lh_sr: [ 287  -17  155   63 -193  -22  154 -292  -71  129  -52  -28 -134 -415
   50   96  519 -132  207  -94   -9  236 -211 -267]
zc_bh: [-284 -173 -249 -168  175 -145 -230  208  -90  221   19  -21  146  249
  233   25 -317   49   75  380  293 -423   14  232]
sd_dm: [  -3 -537 -368  -68   48 -201  200  -93  195  107  496  -78   69  710
  -23 -154 -810  -78 -231  153 -533 -626 -386  276]
lj_cl: [-204   67   -3   -7  197   29 -153  147 -259 -161  -86  180   41   83
   34  -71 -145 -176   84  125  148   59  434  229]
lh_sr: [-317  -10  116  223    9 -150   16   19  -53  149  200  135   14   43
   54   78 -129  -11  195  -66  202 -153 -141  -10]
lj_cl: [ 304 -163  -52 -132 -107  168   17 -325  -84 -239  149    8 -257   92
 -165 -214  113  -66   49 -118 -488  -29 -185 -266]
zc_bh: [-232   29   22  207   93 -154   16  139   68  444 -230  145  126 -215
  424  288  -79 -242  112  210  508   94   55   55]
lj_cl: [ 233 -143  -23 -148   18  -40   64 -284  -82   87  159 -329    9 -341
  -14  -73  501  206 -160  -65 -199 -205 -310  -55]
gd_pf: [  28  -89  124  162   36  -28  144 -182 -201   70   99  130  -30 -213
  102   67   93 -247   83  -16  -10  114  -28  -74]
sd_dm: [  21   19  186   53  -11   -1   62 -124 -115   28 -191  -72   13 -423
   32  122  572 -112   28 -102  257  275  100  -60]
zc_bh: [-262  -39 -260  -66   12  -53  -54  296  377  128   61   13  137  624
  110   80 -837   70  -82  304   14 -269   51  204]
gd_pf: [ -56  334  -92 -167  185 -190 -341  238  -89  100 -281 -208   92 -333
   52 -218  487  309   71    4  278 -206  195  412]
sd_dm: [-198 -157   13  189   99  113  147  227   68   13   75  218  177  281
   71  245 -674 -104 -328   95  120   91   22  -95]
gd_pf: [-203   89  119   42  134   70  -40  -23 -202 -155  136   53   35  -43
  -27  -13  -17   -5   11    9   20   30  249   63]
zc_bh: [  -4  197 -107 -298 -244  -24 -247  -48   85   23  109 -142 -150  214
  -12  -66    5  275  519  256  -62 -229  -40  -65]
sd_dm: [  93  136  -73  -90 -112  -74   31 -185  177  -34  357 -175 -100  176
 -119 -209 -130  223  128  -21 -508 -285 -142  107]
sd_dm: [ 133 -395 -309 -264   80 -100  -53 -244   47  284   72 -276  -12  -15
  223  -81  156   20 -102  205 -145 -465 -379   10]
zc_bh: [ 157 -121  -90 -252  -50  -82 -182 -236 -269   -6  -34 -114 -170 -141
    2 -191  523  -41  356   70  -24 -176  -76    8]
sd_dm: [  20 -123  -38  129 -140 -107  115   27  132  178   39  149  -37  197
   67   97 -301 -147  138   34   21  -22 -229  -83]
zc_bh: [-332  163  -43   50   40   37 -176  314  126   55 -144  204   52  280
  143  126 -469  -23  129  196  317   28  238   32]
lh_sr: [-114 -253   -2  119  -46  -66  215 -225  153   66  292  -11  -26  230
    2   43 -242 -156  -37  -49 -214 -145 -197  -22]
zc_bh: [-166  -12   50   17   12   29  -86  139 -131    4   15   95   52   51
   17  113 -104   67   68   75  261  -13    4  -99]
gd_pf: [-143  105  152  -86  136  131  -72 -288 -243 -213  181 -140  -46 -257
  -36  -85  396   45   44  -23 -116   10  271    9]
lj_cl: [-339 -173  147  239   86  120  159   57  -23   33  193  189  139  136
   95  315 -452 -109 -204   52  207   89  -14 -216]
gd_pf: [ 237  127   35  -98   22  110 -129   15 -210 -154 -288   37  -85 -289
  -51 -109  418  -34   41  -66   50  238  168  -59]
gd_pf: [-209  -84  -71  -79 -151   44   80 -153  387  -38  349 -172  -33  492
  -81   45 -418  141    0   71 -292 -241 -115  -58]
lh_sr: [ 304  -35 -329  -72 -275    2  -65  121  534  230 -445  185 -231  397
  186  -13 -395 -264  213  143  -88   89 -196 -172]
lh_sr: [  60 -223   68  210   29  -83  268 -234   -5  266    8   68   15 -255
  240  177   90 -371  -47   11   29  134 -138  -73]
gd_pf: [  95  -60   24   -5 -208    6  127 -175  149  -14  170  -51 -101  141
  -94   26  -50   13  112  -44 -216   -7 -193 -157]
lh_sr: [  59  216  153  -21  249  172   14 -110 -122  -50   -3 -248  138 -620
   57   17  491  249 -423  -91  -47  126  155  -20]
lj_cl: [ 134 -252  -96   38  -79  -38  209 -137  239  139  102  -71   -3  132
   33   52 -171  -81 -182  -26 -218  -89 -308  -82]
lh_sr: [ 375 -239 -342 -473  -73   47 -101 -190  -73  -79  237 -250  -87  280
  -54 -228 -114  179   32  315 -515 -399 -207    6]
zc_bh: [  10  205   -5   10 -200   30  -18  -10  317  160 -174   42 -106   41
  162  140  -85  -76  272  134   65  182   49 -144]
zc_bh: [ -49  301   12 -115  -72   91 -149   80   71 -201  101  -51  -54  165
 -160 -114 -120  282  125    8 -156  -44  151   19]
zc_bh: [ 387 -240 -245 -370 -178  -85   45 -313  116  -58  155 -379 -116  171
 -167 -243  236  106   35   52 -510 -299 -249  110]
zc_bh: [  78   80   64  -67 -263   68 -143 -149  -50  -79 -152  146 -296   24
  -32  -26  267 -151  546  -10   69  181    4 -293]
lh_sr: [ 281  -81 -149  -71  -89    0   -3   86  133   14 -405   71  -74   62
   24  -40   46 -245   -3   14   22  207   43   22]
gd_pf: [-172   17  -29  -45   67    8  -43    1  162  179  -94 -147   91 -103
  193  147   77   53  -87  131  205  -38   50    9]
lj_cl: [ 239 -147 -191 -310  -83   24 -152 -228  -76 -118  -26 -119 -208  107
  -66 -249  256  -41  211   70 -272 -170  -63  -18]
sd_dm: [  47   20 -135 -108  127 -105 -179  262 -127   46 -218  -22   99  -58
   16 -107   89  105  -64   51  207 -122   49  227]
lj_cl: [-199 -114 -220 -146  -99  -23 -170   81  306  262  -84  -34  -30  342
  226  134 -302   42  177  286  210 -248 -165 -122]
lj_cl: [-113   49  112   94  -91   93  -14  112    2  -66  -22  157  -21  102
  -56  131 -145   16   77  -40  175  147   -1 -212]
sd_dm: [ -50  344   19  178 -372 -134   42   30  557  267  -53  129 -189  240
  101   99 -315  -35  506    1  -25   89 -134 -109]
lh_sr: [ -46 -317   81   52 -116  -86  266 -396  -25  -51  426 -100  -63  156
 -129    8   19 -153   80  -85 -293 -133 -196  -24]
gd_pf: [ 152 -331  -53 -128    0  -38   79 -188 -171 -291  150 -135  -53  156
 -327 -246  224  -46 -138 -218 -298 -147  -92  131]
gd_pf: [  17  225  267   27  -39   12  -21 -172 -397 -298  182   32 -106 -245
 -236 -142  418   31  309 -166  -97  152  227   34]
gd_pf: [-116  -42  145  171  169  134   72   87 -283 -144  191  205  102  -30
  -40   77 -263  -11 -220  -43   25   83   61 -107]
lj_cl: [ 305  -68 -162 -208  -57 -162  -83 -132  -41  122 -150 -189  -91 -185
   28 -190  464    2  157   22  -86 -151 -151  132]
sd_dm: [-187  166  268  341  -56  103  139   10   28 -136  -42  342  -78   32
  -32  136 -195 -312  130 -170   88  431  257 -135]
sd_dm: [ -56  242  189   31  -85  183 -119  -37  -90 -272 -167  155 -175  -75
 -119  -28  237  -91  250 -135   81  342  298 -179]
zc_bh: [ 182  175  -30 -121  118   13 -101 -204 -108 -135    6 -147 -113 -272
  -53 -317  418   61    4 -118 -337  -71  130  167]
lh_sr: [-118   49   74  172 -139   12   65  221   45   29  -51  312   15  270
   39  219 -493 -183  204  123  221  234   95 -105]
lj_cl: [  62  136  183  -20 -211  -18  110 -331   97  109  205 -262  -73 -318
  -10  109  463  204  196  -59  -90   23 -198 -210]
sd_dm: [  -1   41  153  238   -7  -19  135  -29  -80   58   40  190  -15 -148
   49   88  -38 -160   53  -93   41  176  -29  -93]
lh_sr: [ -15  -14   33   51  -54  -40   38  -64   89  -19 -111    6  -62   -1
  -35  -19  147 -143   67 -114   26   99   49   37]
sd_dm: [  51 -185 -229 -203 -188  -73  -23 -152  289   83  127 -158 -123  401
  -10  -82 -179   36  167  124 -252 -309 -248  -13]
lj_cl: [-195  249  -35  -67   89  -98 -202  295   29   76 -190  -73  140  -46
   61   12   37  191   52  113  334  -57  239  267]
lj_cl: [ 257 -277 -144  -22  -72 -235  300 -246  315  358  101 -347   86 -126
  109   43  164   -8 -240   -8 -240 -214 -424  132]
gd_pf: [ -52 -104  112   70  120   -8   53  -98 -252  -12  -89   52   38 -258
   76   64  284 -251   -4   -5  184  171  177   48]
lh_sr: [  85 -547 -227  117 -100  -92  331 -234  431  183  330  -21  -61  514
   -2  -17 -567 -176 -295 -114 -486 -355 -621 -116]
[ -52  285 -159 -135   -9   88 -225  207  415  288 -384 -104   31  -78
  325  150  -55  179  -13  255  259   33   73  -90] => gd_pf
[ 291   56 -151 -227 -178   36 -160   66  -51   54  -18   14 -108   86
   20  -47  -80  187  253  214  -84 -105 -208 -196] => lh_sr
[ -23    7  -74   29 -213   63   50   42  316  109  172   98  -69  397
   49  133 -583   81  114  136 -142  -79 -246 -263] => sd_dm
[  20   86  -19   -8  -46   69  -46   44   99  133   -9   18  -10  -39
  125  103 -112  122   19  101   45  -10 -128 -200] => sd_dm
[ 294 -204   23   42   -1  -11  142  -88 -156   25  133  -50   16 -212
 -105  -41  192  122 -251 -196 -156  -80 -421 -176] => gd_pf
[ -39   39   33   98  306   36  -41    0 -173  106 -156   38   86 -432
  225   -3  233 -102 -242  -19  140   64  133   66] => zc_bh
[  37   49 -128 -176 -142  -58   77   98  309  -46  245 -279  124  382
 -185  -14 -365  353 -131  108 -273 -225  -69  189] => zc_bh
[ -24  200   25  137   37   10  -68  305    2  166 -263  233   72 -114
  193  157 -200  -50   41  114  330  206  101  -49] => gd_pf
[  75  -94   -5  -79  -48  -23    9  -40 -158  -69  128  -28   -5   53
  -96  -33   25   47   71   35  -61  -74  -70   -7] => lh_sr
[ -33  336  -92 -291  -37   18 -285   40   60   82  -34 -219  -13  -85
  123  -33  143  337  267  293   52 -156  148   56] => zc_bh
[-412  187 -228 -200  315   11 -402  284  -21    8 -122    6  109  231
  226 -112 -341   78   46  366  209 -282  478  379] => lj_cl
[  46 -250 -206    2  268 -170  -44  158 -160   62  -61   27  115   36
   17 -209  -74  -64 -288  -58   -3 -292 -102  324] => gd_pf
[  20   78  -64 -179 -137   58 -151    3   59  -58  -63  -37 -100  148
  -26  -22   15   79  237  123    9  -14   49  -84] => zc_bh
[ -51  144 -156  138 -115  174  -83  116  509  134  -16  294 -204  436
  165   11 -760    9   43   15 -222  -66 -255 -377] => lj_cl
[ -98    9 -182 -117  110  -44  -65  164  173  115  -50 -123  148  157
  127   21 -270   89 -163  220   39 -169  109  234] => zc_bh
[ -68  171   38   44   37  191   61  206  202 -241  132  -11  116  247
 -199   16 -458  266 -388  -93 -204   66  116  -11] => zc_bh
[-223  114   27  213 -228   52  -13  211  477  314 -401  289  -73  191
  300  387 -367 -254  260  130  486  334   -4 -333] => sd_dm
[ -31  -11   95   96  155  -24   19  -28 -230   22   68   18   64 -277
   30  -12  188   20 -111  -88   67  -22  -26   19] => zc_bh
[  60 -124 -110 -179  -74  -13  -16 -180   89  -18  114 -186  -69  131
  -46  -87   79   63   47   48 -204 -192 -115    3] => sd_dm
[ -47  -98   20  229  -33 -107  282    0  249  278  215   12  128   64
  127  207 -398  -18 -185   17  -61  -63 -277  -30] => zc_bh
[  -6  110  173   79 -174    5   96  -45   37 -125   -5   24  -53    3
 -158   61  123  -46  164 -127   28  238   99  -47] => sd_dm
[ 139 -129 -159  164  -44  -93   66  138  169  425 -335  312  -30   26
  402  191 -355 -419  115  222  221  145 -157 -112] => lh_sr
[ -72  270   27   13   60   57   -2  -45  190   40  139 -130   34  -96
   68  -12  -80  212 -102   20 -189  -58   72   38] => sd_dm
[  68  -63  232  130 -180   42  174   22 -122 -278   54   85  -13   52
 -360   57  115   -5  -19 -298   35  270  -43 -142] => zc_bh
[ 164  -54 -260 -279  -62 -130 -183  -37  160  227 -144 -256  -57  -23
  113 -124  261  172  111  131   -9 -316 -239   67] => lj_cl

ct-tz: [  70 -190  140  -95  -14  -25  243 -171  161  308  188   44 -201 -353
 -163  -92  291  184  -68   27  421   55  -79   27]
lt-hf: [-407 -117  189   -7 -542  184 -211   66 -239  208 -469  318  295  390
  -67  711 -165  -70 -492  240 -189  -56  203 -326]
pz-zt: [  27  -95 -332 -272  442   53  162  134 -279   24  550 -320  208   72
    5  117  -73  468   98  -50  329  237  250  -77]
ct-tz: [   2  -88   62 -316 -151 -213   99   89  103  124 -415  180 -289   19
 -225   53   61  -28  -99   53   13  102 -314   18]
lt-hf: [ 517  157  -60  -72  165 -105  151 -102  352 -154   43  -23 -634 -364
 -103 -426  311 -135  -90 -332 -371  -42 -183  275]
pz-zt: [  43 -207  303  194 -418 -180  -31  -74    4  247 -303  266 -273  -84
  -63   80   87 -306 -300 -117  -40  -73  -80 -121]
lt-hf: [  48   61  -84  375  -89  156 -276  -84  211 -245   64 -119   79  -64
  191 -182  -39 -234  -92 -155  -63 -177  -99  101]
pj-ft: [  80 -145  -68  -78   61   65   21   46 -201   90    0 -273  -14  293
 -157  402 -148   72 -243   44  267  240   80    0]
lt-hf: [ 464  404  140   90  -72  129   -6   60    2  -56 -497  141 -251   97
   69  -47  134 -296  -59 -476 -846  -64  108  273]
ds-lz: [ 222  -17  -21   -5  314 -142  224 -127 -119  190  358   32 -285 -284
   22 -112   76  124   87 -227   30  179  221  -55]
hm-bf: [ -18  205  205  261  173  -10 -198  -14  -47 -120 -206   91   30   96
  353  -46 -342 -247  407  -19 -220  299  -29   20]
pj-ft: [-200 -171  100 -246 -165   -9  141  -47   18  253 -101  125   -5  -15
 -249  226  102  194 -155  295  301   30  -48  -96]
hm-bf: [  42   27  294  317 -219   79 -194  -40  -91   -6 -172  238   21  -15
  270  -16  -58 -136  -41 -109 -296  -10  185 -117]
hm-bf: [-303  -29  320   34 -411   14  -15  -57  190   64   15  453   58 -265
   57   15  257 -219 -161  143 -463 -346   33 -257]
ds-lz: [ 194  313 -146  200   83   98  -99  -74  278 -265   72    8 -108 -206
  150 -324  123 -276   31 -325 -532 -243  -52  193]
pz-zt: [ 128 -232  354   47  -60   81   40 -139   11  157   68   51 -166 -184
   46  -28   85  270  -71  155  371  263   77  -64]
ds-lz: [ 417 -141  183 -131    3   86   98   28  -13  -64  137  -64 -291 -140
   -4 -158  242  336 -202  -62  -23  130  162   23]
ct-tz: [  26   23  156  -44   91   89  -18   66 -221   85 -101   63   71  144
  143  196 -153  146   95    1  -50  309  183  -76]
pj-ft: [  98   64   65  144  -18  -94  -71   36   71   11 -107  123 -127  -99
  176 -102  -19 -306   58 -329 -274   45 -130   18]
hm-bf: [  11   93 -126   30   -7   -6  -53   38  -70  -38 -298 -131   79  265
 -104   49 -141  -45   66   33  120  -27  -83  160]
pz-zt: [-225  -41  -74    2  -92  -41  -28  -11  -40   38    7   94  170   -1
  -23   -5  -26   73   27  123  122 -146   22 -102]
ds-lz: [ 113   -9  -69   -4 -337  125 -126  -24  173 -175 -179   94 -117  -54
 -113 -122  213   80 -427  -13 -213 -331    2   34]
pj-ft: [ -50  202 -295 -201  345  -63  104  -24  458 -391  322 -291  -61 -168
 -133 -372  106 -115  304  215  -30 -172 -394  267]
pz-zt: [-300  -95  109  321 -136 -224 -115 -230 -136  188   42  402  -76 -179
  122   72 -192 -190  -41   70  -41  -51  194 -367]
hm-bf: [ 151 -143  112 -101   38  -84   33   29  261  -65  265   83 -313 -364
  124 -200  190  -66 -104 -185 -165  127 -188  -78]
hm-bf: [  52  -55  290  253 -415  -62 -180  -40   44   44 -383  253 -262   48
   28  202  -21 -495 -386 -135 -436  -69  -49 -111]
hm-bf: [  -4  126 -130 -101  114  212  162   17  -86  263 -165 -233  325  210
 -168  158   28  204  192  -31  450   51  -26  295]
ct-tz: [  80   -7 -125   64   91   53 -111   10   70  -97  235   35  -52 -185
  209 -101    3   11 -101 -277 -168   56   34  -80]
ct-tz: [  52  210 -320 -243  307    1  281   63  -34   36  196 -238  117   58
 -214  -15  129   72  199  -92  -20 -135   32  213]
pj-ft: [-122 -105  330  368 -394   35 -295   27 -161   46 -307  264  162  119
  283  108 -166 -199  -94  -46 -134  -17  106 -210]
hm-bf: [-306   80  233 -275 -118   75   31   95 -246  116 -414  257  232  331
  -72  382 -155  218  117  453 -121  139  178 -149]
ct-tz: [ -93    3  187 -143 -114   93  -48  216 -101  -28    5  249  202    0
  249   58   59   97   29  -74 -420   31  146 -208]
lt-hf: [ 416   63 -218  -57   82  -66   74  -19  134 -183   96 -109 -387 -173
 -121 -319  225   40 -201 -282 -220 -158   -9  170]
pz-zt: [ -35 -107 -311  214 -156 -270  -34 -256  381 -123  226  -32 -364 -339
 -264 -280  165 -383 -352  -38   63 -487 -277   15]
ct-tz: [  -4 -215  -61 -232   -9  -82  176  -35  378   12  540   97 -193 -583
  -41 -338  437  148 -154  -86   65 -168 -189 -105]
ds-lz: [ 249 -174  360   94 -333  249 -144   90  114 -124    1   30  -39  -95
  195  -79  240   57 -322 -113 -193  -17   46  -36]
pz-zt: [ 208    7 -257   74  246 -288   43 -173  563 -303  488 -133 -582 -541
  -45 -507  192 -427  -64 -226 -187 -154 -429  121]
ds-lz: [ 239  -60  244 -123   63   33   26   11 -119   39  -13  179 -303  -83
  119   82    7  210 -136  -61 -244  352  223 -145]
pj-ft: [ 262 -440  417 -230 -222  -36  137  112  511  170  126    8 -397 -477
   24 -186  465  -84 -246 -240  263  266 -598   53]
ds-lz: [ -65  400 -597   40  360   16  -81   15  112 -284   42 -278  175  165
  -32  -92 -201 -234  237 -166 -185 -184 -151  272]
pz-zt: [-310 -162   96  166  110   62  -55 -134 -296  176  232  -69  267  158
   70  384 -327  130   70  346  455  258  277 -247]
hm-bf: [ 282  -58  274  579  -57  -22 -338 -154   10  -88   39  151 -390 -179
  436  -12 -210 -472 -242 -423 -410  260  107 -167]
ct-tz: [ 187   92  177  277 -334 -130 -124  -95   34  147 -438  418 -442  -98
   50  118   33 -559 -395 -457 -696  -91   20  -82]
lt-hf: [ -50   52    8 -281  106   82  110   65   -8  -62   22  -52   82   82
  -96   49   41  253  103  260   15   62   38   31]
lt-hf: [  83   63  318  154    0  123  -26 -124   72  100 -175  112  -28 -110
  158 -115    1   56  214   41  119  198  -15  100]
lt-hf: [-109  363 -590  111  212  207 -120  -67  -64 -255  146 -166  375  133
   -4 -109 -112  162   88  -51 -119 -375  252  137]
pj-ft: [-181  -56 -221 -288  -20 -104   90   35   -4  159 -135   90  -10   40
 -226  156  -10  138 -101   69  182    8 -124  -49]
lt-hf: [-109  113  229   97 -323   65 -170  186 -186   -6 -464  265  259  265
  185  127  -84 -160   42  -67 -443 -110  102  -84]
hm-bf: [  34  290  122 -431  630 -126  364  -15  219  104  -85  -17 -155 -168
  -21 -274  -21  187  881  210  235  528 -373  331]
hm-bf: [ 390  -69  223  321  -97 -211  -82 -240  218  -64    2  235 -703 -435
  112 -352  119 -295 -246 -284 -314   23  -41  -42]
pj-ft: [  23   55  169  218   28   90    7 -251 -236  102    7    5 -122  147
  -94  363 -161  -57 -178  234  -89   91  423  -98]
pj-ft: [ 105  313 -154   98  163 -127 -165 -197  430 -336 -154  182 -510 -255
   57 -289  -91 -387    4  -88 -560   -6 -279  121]
hm-bf: [   7  -64  375   72 -347  -27  -42   51 -208   71 -267  301  -33   92
   57  116   44  -46 -149   69 -350  -82  247 -199]
pz-zt: [ 277   36  -37  233 -313   -1 -158   10  -74 -113 -313   -3 -224  185
  -89   81   25 -304 -468 -269 -423 -259  109   49]
ct-tz: [ -95   49  174  102  -27  117  -24  -16  -82   31   70   64  169   33
  126  123  -26  -50   62   65 -155    4  178  -86]
pj-ft: [ 146   30 -195 -156 -123  130   49   60  102 -216   69 -192   -4   63
 -238  -67  257  119 -304   44 -149 -357   43  132]
pj-ft: [-162  316  -45 -245   46   77  115   29  127 -120 -303    8  213  148
 -182 -126   66  119  368  364  -72 -201 -124  250]
ct-tz: [ 121   80 -121  387   55   44 -169 -200   33  -49   -4 -155 -157   55
   18  116 -191 -348 -189 -171  -31   19   23   88]
pj-ft: [ 211   18   12   36   49  120   45  -11 -170    9   41 -166  -36  146
  -63  150    8   78 -146  -49  -40   45  241   56]
ds-lz: [-120 -194  148  267 -441  -65 -151  -72   30  -27  -30  118  -30  -17
  -43   62   62 -282 -372   88 -100 -335   31 -187]
pz-zt: [-133  124 -414  118   86 -155 -175  -27   36 -365  342  118  -17 -165
  131 -265  -76 -110  -69 -109 -478 -368  143 -203]
ds-lz: [ -39  142 -202  -35  388    2   41  -73  167   -3  324    0  -22 -273
  165 -143  -43    0  255 -189  -14  179  -95   33]
pz-zt: [  60    6 -222 -275   33   -7  137  -27  357 -183  308   20 -144 -392
 -137 -428  388  255  -79   24  -51 -304 -139   72]
ds-lz: [ 184 -157 -282   66  -94  -41 -126  -26   12 -368  291 -250 -246   48
 -173  -25   37  -22 -556   40 -143 -283  139  -86]
pj-ft: [-137    8 -335 -239  276   -5  100   23   39 -146  259 -342  133  131
 -218   46  -75  176  104  292  330   -9  -95   92]
ds-lz: [-162  272 -217 -266  172  -10   72   49  -73 -117  -89   82   92  153
 -114   82  -82  105  152  189 -329  -83  116    1]
ct-tz: [  99   52 -180  134 -110   44  -34  -12   22   37 -196 -166   54  133
 -137    1   28 -129 -114 -180  140 -190 -102  210]
ct-tz: [-141  125   52   53   28   90   25   -7 -122   60 -100  -30  297  162
   11   52  -77   59  266  161  114  -43   95   68]
ct-tz: [ -65  307   12  144   38  -90   23  -52 -152   -6 -204  159   47  123
    9    3 -103 -245  236   -1 -433 -182  186   27]
lt-hf: [  36   36  100 -155   99  147  -12   13  311 -268   94 -136  -19  -94
   33 -198   96  124  134  264   42   83 -219  144]
pz-zt: [ 175  143  -17  -46   52  118   45   24    7    1 -201 -120  -15  134
  -76   33   29   15   30  -75  -35   45  -24  219]
lt-hf: [-227  -30 -487   64  101 -100  -94  -98  233 -297  492 -142   87 -220
  -51 -296   15   -7  -52   92  138 -389 -113  -60]
pz-zt: [  49 -209   35  -66 -241   18   -1  129 -167   69  -33  -26   56  129
  -79  152   87  115 -302  -45   59  -81  113 -109]
lt-hf: [ -46  235 -115 -177    9  105   56  -61 -126   72 -298  245   62   57
 -105    2   15  381   53  113 -123  -76  247   30]
ds-lz: [  19  144  246   67  -31  -42   57  -38 -121  319 -455  276  -32   35
   73   71  -75  -85  250 -139  -50  200    3   64]
lt-hf: [-132  277  143 -252   63  202   57  158 -146  -28 -303   81  328  302
   35  180  -66  182  317  243 -277   89  137   72]
hm-bf: [-218  133   86 -156 -161  347  -33  238 -305  177 -508  -30  680  531
   10  361 -118  311  211  158  196   57  121  115]
ds-lz: [ -94  100  106  152   38  -45 -103  -81   63   17  -18  236  -96 -128
  201   46 -124 -272   59 -103 -328  112   -4 -122]
[-192 -220  427  127 -307   28 -116   13  -32  212 -151  264   89  -29
  186  212  -49 -116  -79   70   62  169  -32 -235] => ds-lz
[ -71  143  405  245 -350  201 -247  -96  -38  167 -706  390   -1  179
  153  325 -181 -223 -128   14 -311  166   58  -34] => hm-bf
[-261  -57  339  483 -370  199 -208 -106 -281  180  -95  186  439  148
  225  242 -126  -98  -44  114   31 -164  379 -219] => lt-hf
[-235 -123  629  184 -601 -108  -78   69 -340  517 -789  581  109  239
   96  434 -121 -290  -56  -13 -161   94   92 -266] => pz-zt
[ -34 -267   10 -138 -350  223 -133  268 -171 -125 -154 -186  459  308
  -22  -35   77  543 -143  223  473 -153   47   -2] => pz-zt
[ -71    6 -459  -62   69  114   19   24  476 -429  511 -513  283 -158
 -175 -489  302   59   63  150  354 -558 -372  307] => ds-lz
[-133   47  -59 -101   79 -128  125  -26  -73   68  -25   14   33   57
 -146   21  -38   31  166  183   95  -52   11    1] => ds-lz
[  74  167  -11  133 -107   74  -82   33  -65  137 -514   32  103  212
   15   62  -97 -126   83 -232   17   21  -95  211] => ds-lz
[-300  -76  197  233 -123    4 -157 -108 -250   78   48  237  143   80
  160  299 -250  -66  -71  228 -102   52  330 -358] => pz-zt
[-234   40  164 -134 -364   10 -101  320   -7  -16 -553  176  403  268
   79  -24   13  -66  218   54 -111 -162 -266   43] => pz-zt
[ -68   71 -173  -92  -37   75   -2  183 -289   46 -156  -99  297  374
  -73  290 -104   44  -49  -69  -80  -73  164    3] => pz-zt
[-319   57 -171 -206 -179  178    7  237 -244   26 -163  -89  611  437
 -139  312  -25  182    1  192   40 -271  134  -16] => ds-lz
[ -58  -18  -14 -292  -43   86  223    3   71  146   66   62  114 -146
 -177  -99  300  377   36  135  197 -146   21   52] => hm-bf
[ -63  222  -97  146    2  -39    9  -54  -33  -21  -88   60  121   25
   -6 -129   -3 -146  189  -50 -185 -272   71   85] => ct-tz
[ 143  140  -99 -213  106  125   77  176   27  -75 -134 -196  118  170
  -57  -25   72  101  127  -90  -33   32 -112  245] => pz-zt
[  38   38 -238  102  328 -177   30 -119  136  -53  270 -161 -170 -179
   16 -197 -104 -158  190 -123  186   86 -182   88] => pz-zt
[-115   98 -235  -95  201 -212  141 -204  144  -72  132   -8 -212 -148
 -261 -172   -1   13  121  286  112 -151  -76   48] => hm-bf
[ -18  -54  -95   21  144   50  -24   -2  155 -285  397 -315   92  -40
   10 -168   24   22   76  198  166  -87  -86   59] => pj-ft
[  69 -222 -206   51  205  -55  -32  -52  118 -186  651 -214 -103 -293
  100 -235   44  129 -106  -64  241   19   -7 -116] => pj-ft
[ 125  366 -292   43  193   27   44  -85  105  -95   -2   -8 -114  -52
  -57  -79   45 -222   23 -270 -469 -192   46  188] => lt-hf
[ 161 -100  141   -4  107 -104  -20 -103    1   84   10  167 -445 -166
   80  100 -101  -27 -169 -101 -104  392   32 -150] => ct-tz
[ 161  107 -345 -362  332  -52  227   -3  161 -250  358 -210 -189 -161
 -234 -301  212  305   56  113  -34 -137  -11  150] => lt-hf
[ -35  -12  300   50 -187  181   -5   76 -198  145 -175   29  223  235
   45  316  -10  -29  -49   64  -93   55  189  -45] => ct-tz
[  33  -24  -20 -160  261   31  142  -66  187  -98  351 -166  -44 -212
  -33 -234  118  250  206  209  276   89  -90   90] => pj-ft
[ -10  -46    8 -183  233 -120  276 -148   59  142  204  -85 -164 -158
 -228  -69   90  185  178  262  375  102  -41   64] => ct-tz
